Below is a small trained network, with its code and all its weights. Each question gives an input and a class and asks what happens when units are switched off, that is, made to give their printed mean instead of their output.

import numpy as np


def w(rows, s, z=0):
    codes = np.array(rows[::2]) - 128.0
    scale = np.full(codes.shape[1], s)
    scale[-1] = z or s
    return codes * scale


def norm(h):
    return h / np.sqrt((h * h).mean(-1, keepdims=True) + 1e-5)


def f(y):
    return y / 2 * (1 + np.tanh(0.7978845608 * (y + 0.044715 * y**3)))


def log_softmax(a):
    a = a - a.max(-1, keepdims=True)
    return a - np.log(np.exp(a).sum(-1, keepdims=True))


def net(x, mask):
    res = np.array(x, float).reshape(1, 2) / 4 @ E
    u = 0
    for l in range(4):
        y = f(norm(res) @ A[l][:, :-1].T + A[l][:, -1])
        res = res + np.where(mask[u : u + 3], y, B[l][:, -1]) @ B[l][:, :-1]
        u += 3
    return log_softmax(norm(res)[-1] @ U[:, :-1].T + U[:, -1])


A, B = {}, {}
E = w([
[93,164,92,84,157,146,109,83,159,92],'x0',
[183,156,108,90,179,150,131,253,131,120],'x1',
],0.014)
A[0] = w([
[191,86,254,126,188,92,196,125,54,203,52],'0.n0',
[187,148,79,151,83,166,104,110,147,152,3],'0.n1',
[139,119,101,60,106,191,107,161,92,135,233],'0.n2',
],0.0057,0.006)
B[0] = w([
[88,159,106,88,144,153,102,91,74,118,198],'0.n0',
[114,82,238,6,65,174,41,163,17,133,91],'0.n1',
[109,114,138,157,125,93,133,118,151,108,254],'0.n2',
],0.016,0.0046)
A[1] = w([
[148,107,97,186,138,85,179,116,128,178,47],'1.n0',
[89,116,131,131,123,110,124,99,138,133,13],'1.n1',
[166,71,214,130,72,143,116,187,7,201,4],'1.n2',
],0.011,0.0027)
B[1] = w([
[145,135,78,174,125,155,124,94,110,100,206],'1.n0',
[170,110,162,114,168,114,136,246,155,146,192],'1.n1',
[57,210,138,100,200,12,112,138,208,28,254],'1.n2',
],0.014,0.0053)
A[2] = w([
[254,70,179,106,153,107,156,250,128,148,1],'2.n0',
[168,181,134,117,136,139,120,179,128,137,30],'2.n1',
[138,126,102,192,150,87,173,182,142,120,199],'2.n2',
],0.0093,0.0027)
B[2] = w([
[223,50,37,131,131,178,181,104,188,248,181],'2.n0',
[131,46,251,189,80,50,150,80,228,191,147],'2.n1',
[136,127,129,109,91,168,125,112,64,170,255],'2.n2',
],0.013,0.0088)
A[3] = w([
[147,75,200,158,70,124,112,51,135,153,38],'3.n0',
[97,104,180,172,86,71,154,102,112,143,82],'3.n1',
[110,10,215,148,41,113,102,93,136,175,1],'3.n2',
],0.013,0.0056)
B[3] = w([
[178,150,106,120,110,167,156,140,81,159,254],'3.n0',
[157,101,116,75,155,111,124,239,219,138,214],'3.n1',
[250,80,134,188,129,131,197,192,132,211,243],'3.n2',
],0.014,0.0052)
U = w([
[83,175,125,102,176,68,112,139,198,47,255],'0',
[215,87,99,129,124,142,163,162,181,241,156],'1',
[123,155,104,135,92,174,122,65,4,136,222],'2',
[121,104,167,163,116,147,105,131,118,138,7],'3',
[146,85,163,158,144,138,72,133,110,125,34],'4',
[135,90,158,147,127,133,75,129,111,139,24],'5',
],0.022,0.005)

Each question gives the input, the list of numbers given to net, and the class t.
The units are the neurons (one row each of A and B). Each row of codes is followed by its name. A weight is (code - 128) times the scale printed after its matrix; where a second scale follows, it is the last column's (A, B and U).
mask holds one flag per neuron, layer by layer. A switched-off neuron (its flag False) gives its mean, the last column of its row in B, instead of its output. The means were averaged over made-up inputs and are rounded, as every weight is.
A unit's drop is (log p(t) with every unit on - log p(t) with that unit switched off) / (log p(t) with every unit on - log p(t) with every unit switched off).
most important unit: the unit with the biggest drop
top k neurons: the k neurons with the biggest drops, biggest first
top k neurons in layer l: the k neurons of layer l with the biggest drops, biggest first
drop of u: that unit's drop, to one decimal
input [2,0], class 2: top neuron -> [1.n2]
input [-3,1], class 2: top 3 neurons -> [1.n1 2.n1 1.n2]
input [6,-6], class 0: top 3 neurons -> [2.n2 2.n1 3.n2]
input [4,2], class 0: top 3 neurons -> [3.n2 2.n0 3.n0]
input [-8,-8], class 0: top 3 neurons -> [1.n2 0.n2 2.n1]
input [-1,-3], class 2: top 2 neurons -> [2.n1 1.n0]
input [2,-2], class 2: top 2 neurons -> [2.n1 1.n2]
input [1,2], class 2: top 2 neurons -> [2.n1 1.n2]
input [-1,3], class 2: top 2 neurons in layer 1 -> [1.n1 1.n0]
input [5,0], class 0: top 2 neurons -> [3.n2 2.n0]
input [-8,0], class 0: drop of 1.n2 -> 0.5
input [6,-1], class 0: drop of 1.n1 -> 0.0
input [-3,-2], class 2: drop of 2.n1 -> 1.1
input [5,-8], class 1: most important unit -> 1.n2
